Each row has a name. Each piece below is followed by the name of the row it came from, unless a question asks for something else. Each question is about the rows just above it. Places in a row count from 0.

[145 149 145 156 145 145]  <104>
[106  99 128 122 151 120]  <87>
[194 128 156  58 134  59]  <117>
[128  78 133 144 122  68]  <121>
[59] is at row and place
<117>, 5
Shift each entry of [151] by -1 times 1:
[150]
The value that <104> holds more than once:
[145]
The one value in <87> and <117>:
[128]

[179 155 114 115  82  91 179 105 167  96 156 197 143 147 185 135 195  71
  80 107 181 156 144 166 119 197 190 147  62 175 110  86 115  98  93  78
 132 156] : <45>
[189  81 200  58 196 191  87 168 168  93  62  71 172 184  86  72  73 154
 177 163 141  99 111  72 180 179  91 109 180  93 174 195  65  82 180 154
 187 158] : <90>
[179 155 114  86  82  86 179 105 167  96  60 197 143 147 185 135 195  71
  80 107 181 156 144 166 119  90 190 147  62 175 110  86 115  98  93  78
 132 103] : <78>
Which row holds [179 155 114  86  82  86 179 105 167  96  60 197 143 147 185 135 195  71
  80 107 181 156 144 166 119  90 190 147  62 175 110  86 115  98  93  78
 132 103]?
<78>
q: [179 155 114 115  82  91 179 105 167  96 156 197 143 147 185 135 195  71
  80 107 181 156 144 166 119 197 190 147  62 175 110  86 115  98  93  78
 132 156]
<45>

[127 130 129 134 129 130 130 130 129 130 144 132 132 128 128 130 131 130
 130 127 133 135 144 128 129 129 130 130 128 128 128 132 131 129 134 129
 128 134 124 132 141] = <211>
[136 128 129 140 130 134 128 130 128 135 138 132 129 126 135 131 128 132
 132 131 130 125 139 128 135 131 133 130 129 129 128 129 133 128 129 128
 133 144 125 132 131] = <102>
[124 135 129 129 128 129 129 129 129 130 132 129 130 127 128 128 130 128
 128 127 143 133 136 128 128 128 127 129 129 131 127 129 130 131 129 129
 133 130 129 136 177] = <37>
[136 133 128 130 128 128 128 129 128 130 129 132 128 128 128 128 131 128
 129 127 131 128 137 127 129 128 127 129 131 131 127 128 128 129 128 128
 125 131 130 152 193] = <131>
[131 129 130 132 129 128 130 128 129 126 131 130 129 126 130 129 130 139
 128 130 133 127 141 129 137 129 135 129 131 133 128 129 129 131 130 128
 132 129 130 129 144] = <43>
[129 132 129 130 129 127 129 129 129 132 131 130 129 129 128 129 133 130
 128 128 133 122 144 128 131 129 126 129 132 133 129 129 129 130 129 128
 131 132 127 136 167] = <49>
[134 129 128 140 129 129 128 133 129 133 157 129 132 129 129 129 129 130
 132 128 135 133 136 130 129 129 131 129 129 128 127 130 136 128 131 128
 133 137 129 131 130] = <3>
[131 130 129 133 130 135 129 129 128 129 134 136 129 130 128 137 129 131
 130 129 129 132 147 128 133 134 134 131 128 126 130 130 130 128 129 128
 128 146 125 134 133] = <159>
[129 131 128 135 130 132 128 130 128 130 137 128 129 129 130 132 129 130
 130 127 130 123 143 128 132 130 132 129 129 130 131 129 131 129 128 127
 126 156 132 140 131] = <21>
[127 134 129 131 129 129 129 128 129 127 129 126 128 127 147 128 129 136
 126 130 137 128 134 128 137 128 134 128 134 145 129 128 130 129 128 128
 138 129 128 129 136] = <197>
[133 130 129 128 128 128 130 128 129 125 130 133 129 127 128 128 134 130
 128 130 132 124 140 129 130 129 127 130 130 130 129 129 129 133 129 128
 127 129 129 131 187] = <70>
[125 140 129 128 128 129 129 127 129 128 129 128 129 127 128 128 131 129
 127 127 148 126 132 129 129 128 130 128 132 134 127 128 128 131 128 128
 145 128 132 131 171] = <164>
q: [131 129 130 132 129 128 130 128 129 126 131 130 129 126 130 129 130 139
 128 130 133 127 141 129 137 129 135 129 131 133 128 129 129 131 130 128
 132 129 130 129 144]
<43>
q: [131 130 129 133 130 135 129 129 128 129 134 136 129 130 128 137 129 131
 130 129 129 132 147 128 133 134 134 131 128 126 130 130 130 128 129 128
 128 146 125 134 133]
<159>

[134 135 131 160 173 106 113 117 120 123 125 112 149 139 108 165 118 133
 119 118  91  99 117 137 122 120 192 121 114 130 108 139 123 147 108 119
 155 158 141 109 158 125 108]  <79>
[120 120 131 133 119 106  90 117 120 123  78 154 134 107 132 140 118 133
 134 118 141  99 118 137 122 126 120 121 134 130 108 136 123 147 108 119
 155 133 141 109 119 125 155]  <9>
[120 120 131 160 134 106 113 117 120 123 125 112 134 139 132 140 118 133
 117 118 141  99 118 137 122 120 120 121 134 130 108 139 124 147 130 119
 155 133 141 109 119 125 108]  <56>
[120 120 131 107 134 106 115 117 120  89 125 112 134 129 119 140 118 133
 117 118 141  99 118 137 122 164 120 121 134 130 108 139 111 147 108 119
 145 101 141 109 119 125 108]  <62>
Where do [134 135 131 160 173 106 113 117 120 123 125 112 149 139 108 165 118 133
 119 118  91  99 117 137 122 120 192 121 114 130 108 139 123 147 108 119
 155 158 141 109 158 125 108] appear?
<79>
Which row holds [120 120 131 107 134 106 115 117 120  89 125 112 134 129 119 140 118 133
 117 118 141  99 118 137 122 164 120 121 134 130 108 139 111 147 108 119
 145 101 141 109 119 125 108]?
<62>

[123  96  96  87  96  95 137] = <89>
[172 115 154 116 164 116 182] = <105>
[ 70  76 140  76  66  76 130] = <106>
[115] with +1 step of 1 on every entry:
[116]
The value that <89> holds more than once:
[96]
Repeated in <106>:
[76]
[70] with +1 step of 1 on every entry:
[71]
Move every entry of [ 76 140  76] by -1 step of 1.
[ 75 139  75]
Repeated in <105>:
[116]
Shift each entry of [172 115 154] by +1 times 1:
[173 116 155]

[104 142 104 151 165  92 116 120] -> <113>
[106 165 119 145 155  97 121 147] -> <35>
[120 117 109 111 104 120 161 154] -> <150>
[150  90 152  97  96 160 129  89] -> <40>
[ 97 136  85 148 156  82 158 148] -> <125>
[151  88 155 103 107 161 124  74] -> <134>
[108 126  93 126 123  99 168 162] -> <130>
[ 96 147  86 143 147  81 156 168] -> <71>
[150  90 152  97  96 160 129 160] -> <101>
[155  97 121] with +1 step of 1 on every entry:
[156  98 122]
Which value appears more than once in <150>?
[120]
[117 109] with +1 step of 1 on every entry:
[118 110]

[128  73  74 102 195] = <53>
[128  73  73  55  83] = <2>
[ 73  73 187 102 133] = <127>
Shared by <127> and <2>:
[73]
[55] is at row and place
<2>, 3
Shift each entry of [128  73  74] by -1 times 1:
[127  72  73]
Shared by <2> and <127>:
[73]

[ 79  76 163 156 113 186 114]  <115>
[112 117 117 112 137 112 113]  <32>
[148 159 120 121  88  82 163]  <27>
[152 156  75  67 164 111 112]  <75>
[112 117 112 112 137 112 113]  <149>
Which value is in both <115> and <27>?
[163]
Shared by <32> and <75>:
[112]

[203  94 115 150]  <98>
[132  95 147 124]  <156>
[ 86 191 106 138]  <189>
[ 75 117 124 101]  <63>
[162 179 157 179]  <171>
[203  94 159 118]  <29>
[108  72 153  85]  <204>
[127 123 126 145]  <17>
[126 132 124 146]  <86>
[107  99 142 144]  <82>
[140  80 142  89]  <54>
Move every entry of [153] by -1 step of 1.
[152]
Where in the named rows is [145]?
<17>, 3

[119 145 148 115 137  74 120 113 129 161 147 158 112 117  90 133 115 102
 150 112] -> <133>
[127 160 166 117 126 103  95 128 100 151 137 114 111 115 153 136 138 111
 126 133] -> <147>
[134 136 130 114  89 120 125 128 130 157 125 132 131 129 111 101 155 113
 104 173] -> <144>
[136 132 125 133 123 101 112 139 133 151 158 173 150 100 112 153 131 152
 136 170] -> <46>
[112 118 165 145 106 104 119  96 175 102 151  92 108 110 151 161 155 152
 121 190] -> <44>
[128 152 127 157 110 136 191 154  98  85 148 161 129 151  88 152 176 114
 117 158] -> <114>
[146 107 152 138 151 150 148  76 112 113 155 129 140 130  90 176 148 140
 127 148] -> <169>
Which row holds [136 132 125 133 123 101 112 139 133 151 158 173 150 100 112 153 131 152
 136 170]?
<46>
Move every entry of [115 153] by -1 step of 1.
[114 152]
q: [134 136 130 114  89 120 125 128 130 157 125 132 131 129 111 101 155 113
 104 173]
<144>

[122 125 124 115 118 117 138 124 148 155 130]  <64>
[190 142 123 123 113 149 143 132 129 130 129]  <59>
[164 136 128 128 111 129 132 124 131 110 131]  <5>
[190 142 131 123 113 130 143 132 129 130 129]  <47>
[122 129 124 115 118 117 136 130 143 135 128]  <41>
q: [122 125 124 115 118 117 138 124 148 155 130]
<64>
Shift each entry of [124] by -1 times 1:
[123]
[148] is at row and place
<64>, 8

[ 78  73 128 121 114  73 161] -> <7>
[115  73 128 162 114  73 161] -> <109>
[174 163 170 194 161  68 115] -> <77>
Shift each entry of [121] by -1 times 1:
[120]
Shared by <7> and <77>:
[161]

[118 125 181 121 183 131  76 139 157 164 100 172 119  85  73 162 144 176
 173  69 156 129 147 186 183 127]  <138>
[ 92 139 154 179 167  87  68 146  94 161 184  76 177  73 172 181 152  85
 184  76  79  70  71 128 169  95]  <158>
[ 72 120  86 124 154 127 140  80 121 173  71 137 136 155 181 104 163  88
  99 101 176 162 166 189  80 106]  <116>
[155  70 125 175 165  98 180  79  81  82  88 115 127 132 100 112 168  94
 150 152 188 155  74 189 175  99]  <209>
[141 102 123 104 106  69 186 170 176 105 115 133 137 173 187 174 156 150
 130  99  93 105 101 142 186  90]  <107>
[155  70 125 175 165  98 180  79  81  82  88 115 127 132 100 112 168  94
 150 152 188 116 143 139 161 133]  <200>
[ 96 170 148  77 105  72 103 145 102  89 128  88 108 172 179 100  72 116
 125 165 101 169 170  79  96 177]  <191>
[187 174 181 184 122 155 119 136  99  75 168  92  92 154  83 129  71  95
  92 121  78 142  67 129 177 173]  <135>
[111 120  83 100  70 183 168  74 120 168  87 128  68 137  68  83  86  98
 179 143 183  98  84 118  92 180]  <153>
[141 102 123 104 106  69 186 170 176 105 115 133 137 173 187 174 156 150
  89 154  80 165 123 105 105  84]  <155>
[ 92 139 154 179 167  87  68 136  94 161 184  76 177  73 172 181 152  85
 184  76 137  70  71 128 169  95]  <173>
[181] with +1 step of 1 on every entry:
[182]
Where in the named rows is [140]?
<116>, 6
q: [111 120  83 100  70 183 168  74 120 168  87 128  68 137  68  83  86  98
 179 143 183  98  84 118  92 180]
<153>

[ 87 153  78 150 155  72 100] : <58>
[ 94 120  73 149 157  81  91] : <10>
[151 119 171  89  86 163 144] : <12>
[ 96 130  84 151 161  83  88] : <31>
[141  76 138 123 139 145  98] : <128>
[141  76 138 123 139 161 141] : <36>
[107  91 106 152  96  96  96] : <93>
Row and place of [86] in the named rows:
<12>, 4
Shared by <10> and <93>:
[91]
Which value appears more than once in <93>?
[96]

[139 126 145 101 128 131 163 146 122 115 158 149 137 122 113 138 125 135
 121  91 162 125 155  91 123  97 170 126  77 114 130 128 148 151 164 167
 132 138 160 122 163 138 110 105 105 164] : <68>
[140 109 129  91 133 161 129 144 109 135 137 142 117 116 158 128 116 162
 143 102 166 107 128 113 128 114 177 126  81 100 133 113 114 132 160 145
 126 150 164 146 155 120 135 112  83 160] : <25>
[140 109 129  91 133 161 129 144 109 135 137 142 117 116 158 128 116 152
 143 102 166 107 128 113 128 114 177 126  81 100 133 113 114 132 160 143
 126 150 164 146 162 123 135 111  83 160] : <126>
[132 119 124  93 124 161 128 151  99 124 145 149 124 123 128 131 128 155
 137  94 159 112 144  94 124 103 171 126  87 104 127 122 127 144 169 156
 126 153 163 134 169 131 125 102  94 169] : <81>
[113 128 114] with +1 step of 1 on every entry:
[114 129 115]
q: [140 109 129  91 133 161 129 144 109 135 137 142 117 116 158 128 116 162
 143 102 166 107 128 113 128 114 177 126  81 100 133 113 114 132 160 145
 126 150 164 146 155 120 135 112  83 160]
<25>

[105 156 144 138 151]  <141>
[119 132  73 132  90]  <55>
[147 110 102  97 103]  <48>
[120 131 106 134 160]  <99>
[119 143 140  87 157]  <146>
[148 137 113 132 151]  <120>
[143 109 129 147 119]  <73>
Which value is in both <55> and <146>?
[119]
The one value in <141> and <120>:
[151]
Shift each entry of [109 129] by +1 times 1:
[110 130]
Shared by <120> and <141>:
[151]

[154 116 148 115 104  98 131 142 111  89  63 101 103 133 109 115 133] -> <42>
[137 120 140 137 126 122 128 129 119 119 119 131 108 132 128 147 142] -> <88>
[146 110 117 148 123 103 102 150 153 153 121 131 141 129 116 115  96] -> <72>
[ 89 120 140 137 126 122 128 129 119 119 119 131 105 123 137 126  97] -> <20>
[121 123 131 143 118 136 130 131 137 108 123 126 100 123 133 137 123] -> <57>
[117 120 128 137 128 122 128 128 119 119 119 131 105 123 137 143 125] -> <6>
q: [117 120 128 137 128 122 128 128 119 119 119 131 105 123 137 143 125]
<6>
Which row holds [137 120 140 137 126 122 128 129 119 119 119 131 108 132 128 147 142]?
<88>
The row with [ 89 120 140 137 126 122 128 129 119 119 119 131 105 123 137 126  97] is
<20>
Which value appears more than once in <72>?
[153]
The row with [146 110 117 148 123 103 102 150 153 153 121 131 141 129 116 115  96] is
<72>

[123 131 153 108 153 149 160 102] = <137>
[112 129 131 131 127 126 116 111] = <111>
[138 128 140 130 138 144 115 130] = <92>
[112 131 131 131 127 126 116 111] = <52>
[143  83 124 140 159 155 164 151] = <50>
[128] with -1 step of 1 on every entry:
[127]
Row and place of [159] in the named rows:
<50>, 4
Which value appears more than once in <137>?
[153]
Row and place of [102] in the named rows:
<137>, 7

[ 83 129 100 127 149 117 107 139 168 133  84 112 113 126 104 139 136 159
 168 139 187 115 129 160 170  87 151 138 100 129 169 141 148 127 140 111
 115  83 122 133 130 133 155 110 142 135 155 148 136 146] -> <19>
[107 147 108 131 140 147 107 140 155 140 111 123 115 125 111 128 142 154
 147 130 170 119 129 156 163 109 137 136 105 138 151 140 150 126 138 111
 114  84 123 133 129 133 156 108 144 134 157 148 136 147] -> <33>
[107 147 108 131 140 121 107 140 155 140 111 123 115 125 111 128 142 154
 147 130 170 126 129 156 163 109 137 136 105 138 151 144 129 130 144 116
 123  90 119 136 136 132 146 129 128 142 133 145 137 130] -> <26>
q: [107 147 108 131 140 121 107 140 155 140 111 123 115 125 111 128 142 154
 147 130 170 126 129 156 163 109 137 136 105 138 151 144 129 130 144 116
 123  90 119 136 136 132 146 129 128 142 133 145 137 130]
<26>
The row with [107 147 108 131 140 147 107 140 155 140 111 123 115 125 111 128 142 154
 147 130 170 119 129 156 163 109 137 136 105 138 151 140 150 126 138 111
 114  84 123 133 129 133 156 108 144 134 157 148 136 147] is
<33>

[105 159 123  83] -> <60>
[113 189 189 148] -> <69>
[113 189 102 110] -> <24>
Which value appears more than once in <69>?
[189]
Shift each entry of [105 159 123] by +1 times 1:
[106 160 124]

[126 182  80 157]  <118>
[123 148 149  73]  <83>
[124 118 138 158]  <18>
[149 149 149 149]  <15>
Which value appears more than once in <15>?
[149]
q: [149 149 149 149]
<15>
Shift each entry of [182  80] by +1 times 1:
[183  81]
Move every entry of [138] by +1 step of 1.
[139]
[118] is at row and place
<18>, 1
q: [124 118 138 158]
<18>

